Below is a small trained network, with its code and all its weights. Each question gives an input and a class and asks what happens when units are switched off, that is, made to give their printed mean instead of their output.

import numpy as np


def w(rows, s, z=0):
    codes = np.array(rows[::2]) - 128.0
    scale = np.full(codes.shape[1], s)
    scale[-1] = z or s
    return codes * scale


def norm(h):
    return h / np.sqrt((h * h).mean(-1, keepdims=True) + 1e-5)


def f(y):
    return np.maximum(y, 0)


def log_softmax(a):
    a = a - a.max(-1, keepdims=True)
    return a - np.log(np.exp(a).sum(-1, keepdims=True))


def net(x, mask):
    res = np.array(x, float).reshape(1, 7) / 4 @ E
    u = 0
    for l in range(3):
        y = f(norm(res) @ A[l][:, :-1].T + A[l][:, -1])
        res = res + np.where(mask[u : u + 5], y, B[l][:, -1]) @ B[l][:, :-1]
        u += 5
    return log_softmax(norm(res)[-1] @ U[:, :-1].T + U[:, -1])


A, B = {}, {}
E = w([
[87,190,167,190,167,178,68,202],'x0',
[47,122,36,97,104,25,122,122],'x1',
[254,47,119,76,123,113,181,86],'x2',
[132,138,99,157,52,107,102,185],'x3',
[92,175,124,179,122,178,74,201],'x4',
[85,159,44,177,100,61,44,194],'x5',
[149,163,176,130,153,73,97,129],'x6',
],0.0064)
A[0] = w([
[209,59,87,48,92,98,177,71,168],'L0N0',
[158,130,162,157,157,127,140,152,8],'L0N1',
[109,132,173,143,152,144,118,120,121],'L0N2',
[184,112,254,120,172,162,153,104,150],'L0N3',
[138,99,178,152,141,140,135,134,52],'L0N4',
],0.013,0.0016)
B[0] = w([
[169,22,54,206,165,63,150,85,247],'L0N0',
[103,195,101,70,89,127,192,135,152],'L0N1',
[189,164,81,82,58,114,86,174,165],'L0N2',
[135,247,209,38,99,150,127,146,240],'L0N3',
[168,148,122,161,119,206,127,167,158],'L0N4',
],0.012)
A[1] = w([
[62,129,162,111,160,129,152,113,5],'L1N0',
[144,83,204,132,132,143,170,88,59],'L1N1',
[124,30,153,111,78,122,126,113,173],'L1N2',
[129,153,251,66,157,178,108,119,90],'L1N3',
[46,150,91,136,100,116,94,180,158],'L1N4',
],0.014,0.0021)
B[1] = w([
[128,115,145,100,99,42,101,121,133],'L1N0',
[39,111,85,98,97,88,53,127,156],'L1N1',
[166,125,89,125,189,166,163,114,172],'L1N2',
[183,220,96,146,45,196,170,250,220],'L1N3',
[88,89,193,175,176,150,73,95,246],'L1N4',
],0.013,0.011)
A[2] = w([
[70,118,81,144,140,77,127,145,46],'L2N0',
[94,85,128,229,148,138,74,151,248],'L2N1',
[116,156,113,195,95,164,84,161,253],'L2N2',
[201,121,191,98,154,109,152,82,9],'L2N3',
[150,11,63,166,100,39,189,93,153],'L2N4',
],0.012,0.00047)
B[2] = w([
[181,114,201,125,92,247,131,108,164],'L2N0',
[18,110,207,57,135,118,49,103,232],'L2N1',
[104,111,122,44,129,59,191,10,201],'L2N2',
[2,101,53,211,107,167,101,193,152],'L2N3',
[225,80,20,211,195,77,211,154,250],'L2N4',
],0.0089,0.013)
U = w([
[226,24,8,167,150,96,205,111,232],'0',
[206,254,137,44,2,205,190,206,115],'1',
[27,87,211,89,122,136,45,71,1],'2',
],0.008,0.00071)

Each question gives the input, the list of numbers given to net, and the class t.
The units are the neurons (one row each of A and B). Each row of codes is followed by its name. A weight is (code - 128) times the scale printed after its matrix; where a second scale follows, it is the last column's (A, B and U).
mask holds one flag per neuron, layer by layer. A switched-off neuron (its flag False) gives its mean, the last column of its row in B, instead of its output. The means were averaged over made-up inputs and are rounded, as every weight is.
A unit's drop is (log p(t) with every unit on - log p(t) with that unit switched off) / (log p(t) with every unit on - log p(t) with every unit switched off).
The circuit of an input: a set's keep is (log p(t) with only the set's units on - log p(t) with every unit switched off) / (log p(t) with every unit on - log p(t) with every unit switched off). Starting from the 12 units with the biggest drops (on a tie, the unit counted first), units are removed one at a time, each time the one whose removal leaves the highest keep (on an exact tie, the one counted first), for as long as the keep stays at least 0.8.
circuit, biggest first: the units of the circuit, biggest drop first
k most important neurons: the k neurons with the biggest drops, biggest first
drop when u is switched off: that unit's drop, to one decimal
input [-3,-4,-5,6,-6,-6,-4], class 1: circuit, biggest first	L0N3
input [8,6,7,-5,7,5,2], class 2: 2 most important neurons	L0N3; L0N0
input [8,6,-8,-2,-8,-7,1], class 1: 2 most important neurons	L0N0; L1N3
input [8,2,-5,7,3,-7,4], class 2: 2 most important neurons	L0N3; L1N4
input [2,5,-6,3,-2,-6,1], class 2: 2 most important neurons	L0N3; L0N0
input [-5,0,-6,4,4,-5,1], class 2: 2 most important neurons	L0N0; L0N3
input [-5,-2,0,3,6,-1,2], class 1: 2 most important neurons	L0N0; L2N4
input [4,-1,-1,-8,0,7,-1], class 2: 2 most important neurons	L0N3; L0N0
input [5,-5,5,-3,-6,-5,-3], class 1: drop when L0N3 is switched off	3.3
input [6,4,-1,1,5,0,-2], class 2: drop when L0N3 is switched off	0.5
input [1,3,-6,1,2,-4,-2], class 2: drop when L0N3 is switched off	2.5
